Below are the code and all the weights of a small trained network. Each question names an input and a class and asks about switching units off, where a switched-off unit gives its printed mean instead of its output.

import numpy as np


def w(rows, s, z=0):
    codes = np.array(rows[::2]) - 128.0
    scale = np.full(codes.shape[1], s)
    scale[-1] = z or s
    return codes * scale


def norm(h):
    return h / np.sqrt((h * h).mean(-1, keepdims=True) + 1e-5)


def f(y):
    return y / 2 * (1 + np.tanh(0.7978845608 * (y + 0.044715 * y**3)))


def log_softmax(a):
    a = a - a.max(-1, keepdims=True)
    return a - np.log(np.exp(a).sum(-1, keepdims=True))


def net(x, mask):
    res = np.array(x, float).reshape(1, 6) / 4 @ E
    u = 0
    for l in range(4):
        y = f(norm(res) @ A[l][:, :-1].T + A[l][:, -1])
        res = res + np.where(mask[u : u + 8], y, B[l][:, -1]) @ B[l][:, :-1]
        u += 8
    return log_softmax(norm(res)[-1] @ U[:, :-1].T + U[:, -1])


A, B = {}, {}
E = w([
[255,121,121,149,177,62,152],'x0',
[126,223,163,173,29,61,175],'x1',
[133,128,123,137,120,135,124],'x2',
[123,132,127,119,135,124,132],'x3',
[127,128,133,120,130,125,134],'x4',
[114,67,108,206,168,114,238],'x5',
],0.0085)
A[0] = w([
[111,34,143,110,140,216,129,50],'L0N1',
[146,121,151,124,165,103,139,3],'L0N2',
[154,103,128,50,87,159,74,98],'L0N3',
[132,103,113,109,138,34,203,180],'L0N4',
[220,74,70,95,254,149,65,89],'L0N5',
[106,92,154,54,127,62,128,127],'L0N6',
[46,68,46,53,151,156,73,137],'L0N7',
[212,148,108,119,210,144,133,54],'L0N8',
],0.0071,0.0027)
B[0] = w([
[142,162,129,164,217,157,144,182],'L0N1',
[186,117,107,97,142,138,197,119],'L0N2',
[163,106,156,167,127,172,61,167],'L0N3',
[140,137,103,217,108,139,87,202],'L0N4',
[111,84,146,104,1,147,136,255],'L0N5',
[127,157,92,129,101,183,100,133],'L0N6',
[177,194,142,193,122,173,128,226],'L0N7',
[186,73,77,57,69,119,141,176],'L0N8',
],0.0081,0.0057)
A[1] = w([
[78,148,187,30,83,88,87,40],'L1N1',
[97,93,94,175,126,160,254,202],'L1N2',
[76,119,159,114,88,90,184,4],'L1N3',
[33,113,204,116,73,160,80,115],'L1N4',
[92,41,145,146,157,109,147,120],'L1N5',
[131,102,132,157,203,100,188,83],'L1N6',
[186,143,113,110,186,7,57,102],'L1N7',
[145,115,146,219,226,236,72,63],'L1N8',
],0.0096,0.0039)
B[1] = w([
[146,107,133,185,167,75,108,169],'L1N1',
[114,105,88,203,238,131,163,255],'L1N2',
[112,58,89,163,129,156,160,134],'L1N3',
[135,130,110,175,136,84,99,207],'L1N4',
[58,152,99,86,136,79,31,144],'L1N5',
[187,187,121,95,143,117,52,153],'L1N6',
[135,178,167,133,78,181,254,164],'L1N7',
[88,162,150,83,176,145,118,229],'L1N8',
],0.0083,0.007)
A[2] = w([
[158,1,44,80,197,126,142,48],'L2N1',
[6,161,112,168,86,51,105,126],'L2N2',
[109,141,62,144,194,27,193,43],'L2N3',
[50,23,154,138,156,160,239,251],'L2N4',
[161,131,167,165,47,105,198,119],'L2N5',
[123,204,100,173,82,107,100,135],'L2N6',
[192,73,91,140,179,91,106,168],'L2N7',
[31,91,145,163,203,137,184,72],'L2N8',
],0.0082,0.0022)
B[2] = w([
[182,156,149,87,130,46,19,218],'L2N1',
[140,94,93,157,37,172,54,227],'L2N2',
[95,55,155,140,101,176,151,238],'L2N3',
[124,198,2,130,163,82,113,253],'L2N4',
[116,220,139,87,195,162,110,244],'L2N5',
[198,98,139,131,102,112,158,224],'L2N6',
[149,69,161,136,98,60,161,208],'L2N7',
[167,204,76,56,70,161,140,250],'L2N8',
],0.0097,0.0043)
A[3] = w([
[155,26,245,5,48,128,85,3],'L3N1',
[95,80,60,236,168,118,94,91],'L3N2',
[35,179,139,90,115,236,88,104],'L3N3',
[105,126,173,211,102,208,118,137],'L3N4',
[55,155,255,90,119,162,37,60],'L3N5',
[176,186,216,21,78,190,114,136],'L3N6',
[145,115,182,193,89,90,237,107],'L3N7',
[214,34,133,54,169,85,64,44],'L3N8',
],0.0084,0.0044)
B[3] = w([
[124,108,49,120,120,252,192,186],'L3N1',
[121,148,178,91,85,152,140,219],'L3N2',
[140,90,166,110,178,82,121,218],'L3N3',
[123,78,112,126,177,86,114,198],'L3N4',
[108,46,174,179,167,71,207,180],'L3N5',
[55,139,180,64,85,157,134,253],'L3N6',
[117,130,157,122,185,112,152,190],'L3N7',
[129,93,87,93,114,86,138,203],'L3N8',
],0.013,0.0053)
U = w([
[49,47,248,117,197,126,92,177],'0',
[86,204,66,106,248,167,86,157],'1',
[146,63,113,25,58,207,139,59],'2',
[180,84,48,87,146,16,102,234],'3',
[126,104,172,200,40,89,24,183],'4',
[55,182,30,208,71,142,148,46],'5',
[113,231,240,73,80,123,166,140],'6',
[167,153,169,194,197,63,224,3],'7',
],0.017,0.0017)

Each question gives the input, the list of numbers given to net, and the class t.
The units are the neurons (one row each of A and B). Each row of codes is followed by its name. A weight is (code - 128) times the scale printed after its matrix; where a second scale follows, it is the last column's (A, B and U).
mask holds one flag per neuron, layer by layer. A switched-off neuron (its flag False) gives its mean, the last column of its row in B, instead of its output. The means were averaged over made-up inputs and are rounded, as every weight is.
A unit's drop is (log p(t) with every unit on - log p(t) with that unit switched off) / (log p(t) with every unit on - log p(t) with every unit switched off).
The circuit of an input: a set's keep is (log p(t) with only the set's units on - log p(t) with every unit switched off) / (log p(t) with every unit on - log p(t) with every unit switched off). Starting from the 12 units with the biggest drops (on a tie, the unit counted first), units are removed one at a time, each time the one whose removal leaves the highest keep (on an exact tie, the one counted first), for as long as the keep stays at least 0.8.
circuit, biggest first: the units of the circuit, biggest drop first
unit that matters most: the unit with the biggest drop
k most important neurons: the k neurons with the biggest drops, biggest first
k most important neurons of layer l: the k neurons of layer l with the biggest drops, biggest first
drop of u: that unit's drop, to one decimal
input [-8,1,-4,-1,-1,-2], class 4: circuit, biggest first => [L1N4 L2N2]
input [-2,0,8,-1,3,-7], class 0: unit that matters most => L0N3
input [0,0,3,3,-4,-6], class 0: circuit, biggest first => [L3N5 L2N8]
input [-7,0,-3,1,-5,0], class 0: 2 most important neurons of layer 0 => [L0N7 L0N5]
input [-8,0,1,-7,-1,7], class 1: 2 most important neurons of layer 1 => [L1N8 L1N2]
input [-5,0,1,5,3,-4], class 0: 3 most important neurons => [L0N5 L0N7 L0N3]
input [0,5,0,3,0,1], class 5: 4 most important neurons => [L0N7 L0N3 L2N2 L1N6]
input [-2,-1,-1,1,5,0], class 0: 2 most important neurons of layer 1 => [L1N2 L1N8]
input [-1,7,-7,4,-4,1], class 5: 2 most important neurons of layer 0 => [L0N3 L0N7]
input [4,0,-8,-4,2,-4], class 2: 2 most important neurons => [L0N5 L3N1]
input [5,0,7,5,0,0], class 2: 2 most important neurons of layer 0 => [L0N8 L0N5]
input [5,6,-6,-1,-6,0], class 6: 3 most important neurons => [L2N5 L1N2 L1N7]
input [1,-6,8,5,-8,6], class 3: 2 most important neurons => [L2N1 L2N7]
input [-2,0,-3,2,6,1], class 1: circuit, biggest first => [L0N5]
input [-8,0,-7,-2,-3,7], class 1: 2 most important neurons of layer 0 => [L0N5 L0N1]
input [0,6,0,0,8,6], class 5: 2 most important neurons of layer 2 => [L2N4 L2N8]
input [2,1,-1,1,-3,-2], class 6: drop of L1N2 => 0.5
input [-6,1,1,2,-8,0], class 4: drop of L1N4 => 0.3
input [-8,3,-1,4,8,0], class 4: drop of L2N2 => 0.3
input [-1,7,-4,8,4,7], class 5: unit that matters most => L2N4
input [6,2,0,7,8,0], class 6: 2 most important neurons of layer 1 => [L1N2 L1N7]
